In the rows, zero is written as 128.
Each row has a class, written after it.
[110 130 116 109 115 160 109 144 150  46 134 143 127 102 139  95 116 134
 104 133  87 151 128 159 163  87 103 143  73 134  95 151  88 112 111 105
 159 107  77 116  88  97  71 181]
j_507
[106 118 121  98 121 155 111 147 147  66 133 127 122  97 140 100 121 120
 121 138  95 163 133 169 168 105  99 144  60 126  80 145  62 115 104 109
 139 100  70 141  82 108  71 174]
j_303
[107 148 150 119 146  80  99 156 102 105 193 141 138  69 185  97 115 153
 170 122 124 111 164 145 149 109 107 146  85  71 110 124 109  95 142 137
 165 118 120 186  83  98 119 148]
j_860
[124 111 113 111 118 137 124 114 126  83 129 149 131  84 135  92 112 141
 101 147  80 168 116 154 147 102  96 149  67 151  99 159  88 128 101  89
 134 125  79 128  83 114  73 188]
j_462
[104 143 108 121 105 147 126 111 156  83 125 144 141  88 148 106 113 120
 102 149  81 170 127 154 164 104  84 156  67 161  80 134  84 128  96 101
 137 110  89 120  98 107  76 178]
j_847
[136 148 164 155 155  43 164  90 105 137  89 143 162  27 171 101 105 136
 147 170 132 105 152 145 154 105 123 151 102  41  79 112  95  79 121 138
 148  75 115 143 132  95 102 122]
j_847
[110 136 170 109 148  96  84 157 128 132 144 166 160  81 158  59 146 153
 132 177 134 113 141 131 211 153 152 136 117  92 112 138 119 118 148 139
 119 100  86 167 111 112 139 164]
j_860
[103 127 102 117 118 130 120 122 153  85 120 141 131 103 123 102 113 139
 109 148  83 156 124 158 175 119  96 142  60 129  90 139  72 112 102 102
 137 124  78 136 103  89  78 169]
j_835
[102 112 119  94 112 153 135 143 134  49 120 139 117 123 144  92 128 116
 111 151  83 175 127 167 161 102 101 155  72 145  81 142  80 126 115 108
 126 112  46 126  86  98  66 182]
j_303
[ 93 131  92 116 112 129 134 139 138  77 134 151 127  87 139  93 110 110
 115 131  74 170 121 166 151 104  84 150  69 145 102 142  74 134 116 100
 145 118  79 111 104 101  71 192]
j_835
[ 99 127  98 115 115 149 104 137 137  59 156 125 110 102 145 122 150 132
 104 121  98 145 137 145 164  97  95 164  67 159  92 114  88 118 117 116
 130 119  87 117  83  74  74 169]
j_847
[124 112 125 106 131 126 117 119 115  62 119 144 141  85 122  91 125 129
 105 137  80 167 119 153 160 104  96 143  63 132  88 145  62 145  81 101
 125 106  89 119  86 101  71 172]
j_462
[178 127 122 110 148  91 100 150 112 130 139 193 146  98 200  76 123 160
 155 177 114 122 153 130 192 139 164 140 145 135 129 108 135  82 154 134
 110 120  59 139 125  78 121 159]
j_381
[ 86 120  90 122 103 147 115 167 147  71 145 145 124 107 132 100 123 121
 111 140  84 160 119 170 168 113 100 146  62 142  94 151  75 120 136 110
 131 116  59 112 108 102  78 191]
j_835
[132 160 126 172 165  90 127 114 135 130 124 147 141  29 151  84  94 171
 133 119 115  87 133 128 173 119 107 130 119 115 101 151 152 106 109 119
 149  90 103 107 113  65 138 155]
j_374
[ 90 148 150 138 136 101  87  61 166 141 167 174 159 103 184  57 125 145
 153 149  89 108 135 129 153 116 122 145 103 130 106 157 153 143 161 142
 151  87  91 201 109 114 120 132]
j_978
[101 122 110 114 114 141 115 130 148  85 117 160 116  96 139  90 121 127
 116 133  94 161 121 163 165 114 110 138  90 141  94 146  85 120 107 101
 132 103  80 119  95  92  76 173]
j_381
[129 133 112 129 151 123 114 129 134 143 137 137 150  58 157 103 105 179
 150 142 125 134 142 156 164 107 126 133 122  62  92 168 143  80 169 112
 172  89 134 129  92 118  99 155]
j_374
[101 115 102 111 123 160 113 129 152  85 110 146 137  90 129 113  85 125
 121 132  95 162 121 162 157  97 111 138  83 106  83 164  86 128 103  96
 135 122 101 109  86  89  79 185]
j_374
[ 83 121 114 110 122 174 127 128 147  82 129 142 133 105 132 104  88 112
 115 124  84 154 111 151 169  98 104 151  74 138  91 141  76 128 111 105
 128 113  72 116 101 130  70 193]
j_739
[ 92 116 104 118 129 126 119 133 127  64 136 139 127  89 129  78 125 142
 103 129  93 149 118 153 172  91  98 152  80 119  89 143  71 118 100 107
 145 131  89 125  85  99  88 198]
j_292
[ 95 145 127 123 153  67 124  84 125 142 134 168 145  16 198  55 103 147
 155 145 100 118 124 147 152 117 119 140  97  64  96 129 105 107 126 142
 152 103 113 146 132 127 130 165]
j_739
[ 83 128  97  95 121 129 126 110 143  77 122 155 128  94 123  76 124 120
 120 122  87 160 109 161 169 101 100 147  68 128  85 150  74 124 109  91
 137 105  72 122  85  96  79 187]
j_292
[120 148 154 136 168 100  72 137 144 111 136 163 143  75 176  82 117 138
 133 148 124 104 155 140 173 127 137 129 137  79 104 158 125 126 146 141
 149  97 113 144 107  84 144 169]
j_374
[138  85  70 115 106  99 121 124 157 125 170 163 133  59 191  66 148 148
 172 140 123 143 134 136 125 132 144 101 108  66  85 132 138 124 132 146
 123 119 111 148 119 120 133 172]
j_374
[ 74 120 112 103 115 156 127 146 160  88 156 131 135  98 118  99 101 111
 116 129  90 150 114 165 174  95  85 147  74 120  90 148  63 128 103 106
 144 110  72 130  90 108  71 191]
j_860
[131 135 133 142 143  75 150 144 109 122 137 177 132  51 174  59  70 130
 134 172 143 134 150 146 170 113 158 157 105  78 116 167 119 100 125 113
 147  91  94 154 103 109 107 166]
j_835
[107 119 112 122 105 146 119 129 127  77 117 155 135  87 134 103 132 135
 106 138  83 173 101 144 153 113 107 149  54 170  90 151  92 142  97  97
 130 109  75 110  95 114  89 181]
j_462
[ 91 121 111  87 130 153 113 128 147  66 137 135 126 104 135  94 125 119
 121 158  83 157 124 151 159 101  84 143  76 123 104 145  64 136  99 117
 145 125  72 126 102 108  72 184]
j_303
[112 114 109 119 113 153 107 163 147  46 138 134 136  95 139 108 118 129
 100 124  92 148 127 155 181 101 133 156  79 114  99 134  74 117 112 102
 141  91  55 119  87  87  62 180]
j_507
[ 93 114 127 108 109 165 115 132 145  64 144 149 137 118 128  78 100 116
 115 143  78 154 117 163 178 108 105 148  95 151 106 134  76 141  97 108
 125 115  61 121  96 125  70 203]
j_739
[101 130 118 115 126 145 105 141 152  74 139 133 133  88 143 109 149 130
  98 147  92 139 113 126 172 116  97 155  69 132  87 135  59 130  95 115
 130 124  88 115  99  92  95 199]
j_847
[153 155 141 126 156  99 132 130 153 117 156 173 138 125 172  82  89 111
 158 178 147 103 154 117 214 118 139 149 153 134 126 110 130 124 142 121
 147  94  83 136 110  94  98 170]
j_847
[125 120  98 139 169 120  97 132 104 140 166 142 166  78 215 112 128 166
 177 162 127 103 163  83 141 113 123 153 128  76 116  84 140 108 119 157
 134 100 100 167 105  78 119 146]
j_847
[108 114 112 112 100 127 119 129 162  68 139 142 132 108 125  86 142 140
 114 144  71 169 122 171 179 126  85 139  77 157  94 136  71 128  91 114
 129 114  71 121  97  99  70 176]
j_381
[ 82 128 106 119  96 147 116 151 164  73 157 147 135 120 122  94 130 128
 131 137  78 148 120 151 157 119 101 148  68 158 112 141  98 122 132 106
 142 116  54 125  97  97  77 179]
j_835
[117 131 108 105 109 176 117 123 151 108 142 144 130  98 137 115 134 119
 115 143  94 147 115 133 165 101  94 149  74 166 103 138  76 114 101 103
 137 110  81 128  97 112  74 185]
j_847
[150 124 160 130 160 126  88  94 115 108 133 160 127  81 184  41 117 188
 148 112 108 106 132 124 144 113 141 132 125  88  77 182 144 121 153 132
 144  92 118 156  81 123 120 161]
j_462
[116 120 136 118 138 125 122 115 140 143 148 179 147  56 170  54  80 132
 155 140 116 111 139 148 182 123 143 143 149  44 110 116  99 119 114 141
 126  62  51 162 135 135  97 194]
j_739
[ 95 129 110 109 107 153 121 112 136  82 118 154 139 107 132 112 118 112
 114 141  81 171 118 157 146  98  89 147  65 167  91 149  94 138  96  92
 133 110  91 121  91  97  75 167]
j_978
[113 118 128 138 160  99 117 104 145 146 149 172 149  91 192  59  82 123
 154 165 118 123 148 144 176 118 151 140 160  37 112 177 101 120 144 135
 146  85  91 166 105 124 103 147]
j_381
[169 149 105 117 194  48 111 121 102 103 170 160 160  61 165  61 144 164
 153 131 118  98 132 121 164 126 141 136 176  57 122 128 105 114 123 107
 147 100  99 118  97  68 140 183]
j_292
[134 149 116 150 136  78 113 102 101 126 153 184 178  59 162  29  96 199
 177 129  88 102 137 120 168 123 109 128 144 115 132  93 147 117 102 107
 148 120  84 161 106  92 115 159]
j_292
[ 86 119 120 127  91 137 128 132 148  65 135 151 158 107 148  95 112 112
  97 166  80 182 128 155 156 103 103 161  61 144  98 146  95 135  89 105
 133 111  54 121  89 104  80 185]
j_61
[ 99 126 114 103 121 128 107 140 148  58 149 151 140 104 140 109 119 123
  94 167  93 172 131 153 153  93 107 164  73 151 101 134  94 139 102 106
 144 128  98 127  94  90  84 188]
j_978
[100 127  97 116 122 143 120 123 136  97 125 142 139  84 128 111 118 144
 118 147  85 161 130 147 160 106  91 151  65 142 105 129  87 107 101  95
 147 121  82 136  92  87  68 174]
j_835
[128 134 121 142 121 105  96 120  95 111 113 185 163  95 159  91 144 144
 175 111 118 142 124 143 156 139 146 108 135  69  80 123 101 152  91 140
 106  87  98 115 128 103 157 117]
j_462
[133 147 139 102 127  99 117  98 124 132 106 183 129  92 177  73 158 143
 160 143 128 118 127 154 161 148 135 134  98  96  67 137 133 119 176 128
  94  44  61 149 123  92 107 154]
j_847
[ 83 118 115 118 114 140 113 151 171  58 151 126 145 104 122 103 112 128
 105 137  86 161 119 151 164 105  96 152  55 128  76 149  76 138  74 110
 135 114  98 124  83  93  93 174]
j_978
[124 124 116 162 132 102 130 133 130 119 147 166 157 134 182  85 108 154
 162 185 116 131 139 134 177 146 138 144 163 111 122 154 152 132 134 138
 129  92  63 129 116 107 121 153]
j_381
[ 91 113 106 115 117 136 116 135 130  55 147 121 148  74 122 118 114 128
 109 146  95 157 130 137 159 106 114 158  74 107 102 140  76 132  71 111
 130 137  94 108  93  91  88 176]
j_860
[180 128 173 122 151 116 111 136 117 117 122 153 159  65 184  67 139 133
 160 157 109 108 147 132 166 132 144 124 163  86 110 128  94 101 154 120
 155  79  72 149 112 134  95 184]
j_303
[ 97 109 105 103 116 132 144 133 137  92  92 138 133  82 128 118 110 108
 101 143  91 181 127 181 173 104 105 151  79 110  82 145  76 113 114  95
 129 105  82 106  84  84  66 174]
j_374
[126 126 125 106 123 146 105  93 129  67 121 153 124  83 123  90 132 157
  96 134  86 168 123 157 153  94  94 145  61 157  77 166  98 129  93 101
 134 116  92 123  85 105  84 176]
j_462
[100 128 123  89 135 157 103 152 145  63 136 133 106 107 137  96 128 134
 127 143 103 143 130 142 162 101  85 140  58 159 103 119  88 123  98 123
 151 115  83 138  96  92  79 177]
j_303
[ 90 138 136 137 128 120 138 125 143 150 143 164 183  75 169  76  86 108
 155 124  92 118 132 134 115 104 122 145 108  78 107 155 129 113 124 134
 117  71  43 133 116 102 133 135]
j_61
[114 131 162 147 153  92 123  81 127 128  88 169 173 108 175  61  54 170
 148 190  96 136 130 138 169 116 117 147 114  83  90 141 126 140  99 137
 155  98 104 177 109 117 106 141]
j_462
[ 99 123  87 116 124 126 137 135 135  83 141 134 139 101 130 112 113 137
 126 161  86 162 131 163 170  98  91 156  71 124  98 148  75  92 101 102
 148 133  76 111  83  78  78 168]
j_835
[112 116 105 126 120 125 136 130 146  78 124 151 131  81 143  98 118 118
 101 153  86 164 131 143 177 119 113 154  87 153 105 148  89 121 105  99
 121 115  61 103 101  95  73 179]
j_381
[113 111 127 141 148  89 127 136 122 143 162 170 181 102 172  70 129 171
 152 162  94 122 105 123 165 122 136 158 147  80 121 109 123 148 162 136
 143  84  50 165 119 117  99 173]
j_462
[149 122 101 174 182  78 121 155 119 138 134 151 149  59 213  93  83 140
 148 115 121 108 133 113 179 127 146 136 162  75 109  95 101 133 141 133
 142  93 114 133 131 100 113 166]
j_381
[101 133 119 113 108 150 132 114 147  80 121 143 127 100 126  97 137 123
  97 152  89 145 119 146 172 111  99 162  69 156  90 142  94 123 107 112
 116  89  58 110 105  89  72 169]
j_847
[125 128 150 156 133  94 116 117 159  82 142 179 120  93 172  49 113 132
 142 146 146 123 147 124 129 116 162 118 140 108 101 149 151 143 119 135
 146 104 123 151 113 113 128 152]
j_381
[106 135 117  92 127 115 117 112 147  80 116 170 144 108 125  79 114 114
 122 163  92 155 125 159 194 110 101 141  86 136 101 134  71 127 112  97
 138 124  66 129 106 103  80 203]
j_292
[154 140 156 131 167 137 125 151  66 102 105 173 124 106 195  78 105  94
 123 107 123 124 141 137 168 105 162 139 157 126  95 132 111 116 132 140
 111  78  96 113 114 114 139 148]
j_739
[ 96 128 119 112 130 136 120 152 149  71 150 134 151 102 136  96 118 112
  99 145  77 147 125 127 179 122  94 139  85 124 101 130  69 137  93 106
 135 129  77 130  98 101  93 182]
j_860
[151 125 153 121 120  85  77 165 107  98 117 179 169  97 203  46 123 189
 193 179 109 127 136 154 169 165 149 112 135  84  96  93 117 125 139 137
 122 122  85 161 123 113 130 175]
j_303
[ 88 144 112 112 124 134 110 121 148  79 130 156 133 100 122  91 128 129
 108 143  83 153 124 163 160 109  99 151  69 149  99 153  92 123 125  99
 139  99  64 128  97  77  80 171]
j_835
[150 121 133 107 187 133 108 138 111 109 120 131 156  74 177  97 102 157
 141 141 112 127 172 146 158  98 112 141 149  35  79 111  90  96 117 141
 135  88  83 151 107  93  97 162]
j_303
[141 132 130  96 166 100  84 130 135 109 170 169 151 101 160  95  94 132
 183 174 142  95 156 123 218 133 176 138 123  74 134 113  99  95 128 134
 122 116  78 138 118  95 114 158]
j_739
[101 121 109 113 118 154  96 141 148  55 123 143 133  97 154  83 117 135
 126 104  66 136  99 141 158 103  91 125  69 129  91 129  58 143  96 108
 151 127  91 120  93  93  80 194]
j_507
[158 145 155 110 171  95 108 117  99 112 116 161 130  58 170  58 121 135
 168 120 115  89 147 136 177 123 128 112 142  51 103 126  80 108 144 131
 142  87  95 134 128 106 101 147]
j_303
[ 82 119 116 108 115 140 110 149 167  58 130 143 155 107 131 108 111 117
 111 151  81 164 126 146 164 107  98 151  63 121  78 121  72 140  90 111
 131 118  83 123 101  89  81 183]
j_978
[ 98 115 124 125 120  88 110 117 139 144 118 170 130  48 160  61  76 147
 169 139 128 120 115 179 157 121 148 123 118  59 103 175 119 121 171 111
 132 138 127 118 109 116 114 182]
j_374
[ 88 147 117 124 129  92  91 113 126 142 152 181 140 122 178  78 158 166
 168 142 116 102 119 124 185 144 134 152 146 135 126  84 140 143 150 138
 107 127  70 141 111  57 142 144]
j_847
[139 161 140 105 129  52 143 130 109 139 107 181 176  67 188  48  92 141
 163 108  78 150 149 170 164 131 131 149 137 115  95  96 130  83 162 111
 116 120  79 132 104  99 145 135]
j_292
[164 157 143 135 180 113 138 151 104 146 115 191 148  80 206  97  99 119
 135 114 113 127 140  98 183 134 103 133 140 112 101 124 115 159 121 118
 135  80  90 164 116 107 126 210]
j_374
[ 84 124 111 140 147  69 128 112 111 171 155 153 190  64 171  82 133 127
 151 157 120 133 144 149 182 113 126 135 126  28 110 150  97 111 136 144
 119 106  91 125 116 115 143 110]
j_61
[101 136 125 114 133 122 118 117 137  75 106 152 131  91 134  78 111 113
 113 153 107 152 129 153 166 101 105 144  80 148  99 143  94 121  97 104
 155  98  95 130  92 100  92 185]
j_292
[ 91 119 104 111 114 174 116 121 149  89 134 146 137  81 154 107  92 112
 122 116  79 163 126 156 156  98  99 143  74 123  81 125  66 119  91 111
 130 117  76 131 104 131  82 196]
j_739
[ 95 126 120 107 152 149 118 119 106 143 122 175 162  90 170  77 107 122
 173 170 106 129 141 126 165 115 113 121 139  27 117 144  79 125 120 129
 142  89  66 158 124 133  92 149]
j_303
[128 120 145  90 150 109 144 135 102  98 142 145 132  66 146  68 144 128
 156 135 102 107 146 114 145 124 117 124 110  23 117 139  70 100 125 132
 136  94  70 145 118 117  87 141]
j_303
[143 135 126 124 163  81 108 150 100 121 161 157  97  55 202  58 139 151
 136 131 140  92 123 124 193 117 131 140 107 105 105 136  92 105 161 125
 146 127 136 135  95 102 117 188]
j_847
[123 129 111 128 133 109 121 145 129  93 163 148 145  82 185  89  92 143
 139 108 104 142 161 150 137  91 138 162 111  99  82 115 151 106 145 143
 132  85 103 138 107  90 112 128]
j_978
[138 140 133  97 168  75 115 118 111  92 121 189 186  60 185  69 139 178
 158 155 100 146 143  97 146 114 112 125 112  72  69  92 108 125  89 100
 133 158 132 146  86  71 128 180]
j_978
[ 81 135 165 121 168  93 112 126 109 146 140 173 167 116 173  65  87 138
 180 129 120 103 142 152 183 129 140 145 178  24 114 107  99 136 150 135
 122  94  79 171  99 110 121 151]
j_739
[ 84 121 124 125 106 170 103 138 164  75 132 141 136  98 136  94 118 118
 113 132  96 142 117 139 161 109 100 142  73 130  82 138  67 145 109 101
 127 115  89 129  90 113  70 198]
j_847
[ 95 121  91 116 116 133 120 137 147  91 151 138 125  97 129  99 124 134
 116 149  90 160 118 161 177 105 100 155  54 162 108 148  82 110 121  99
 149 123  83 132  85  96  71 178]
j_835
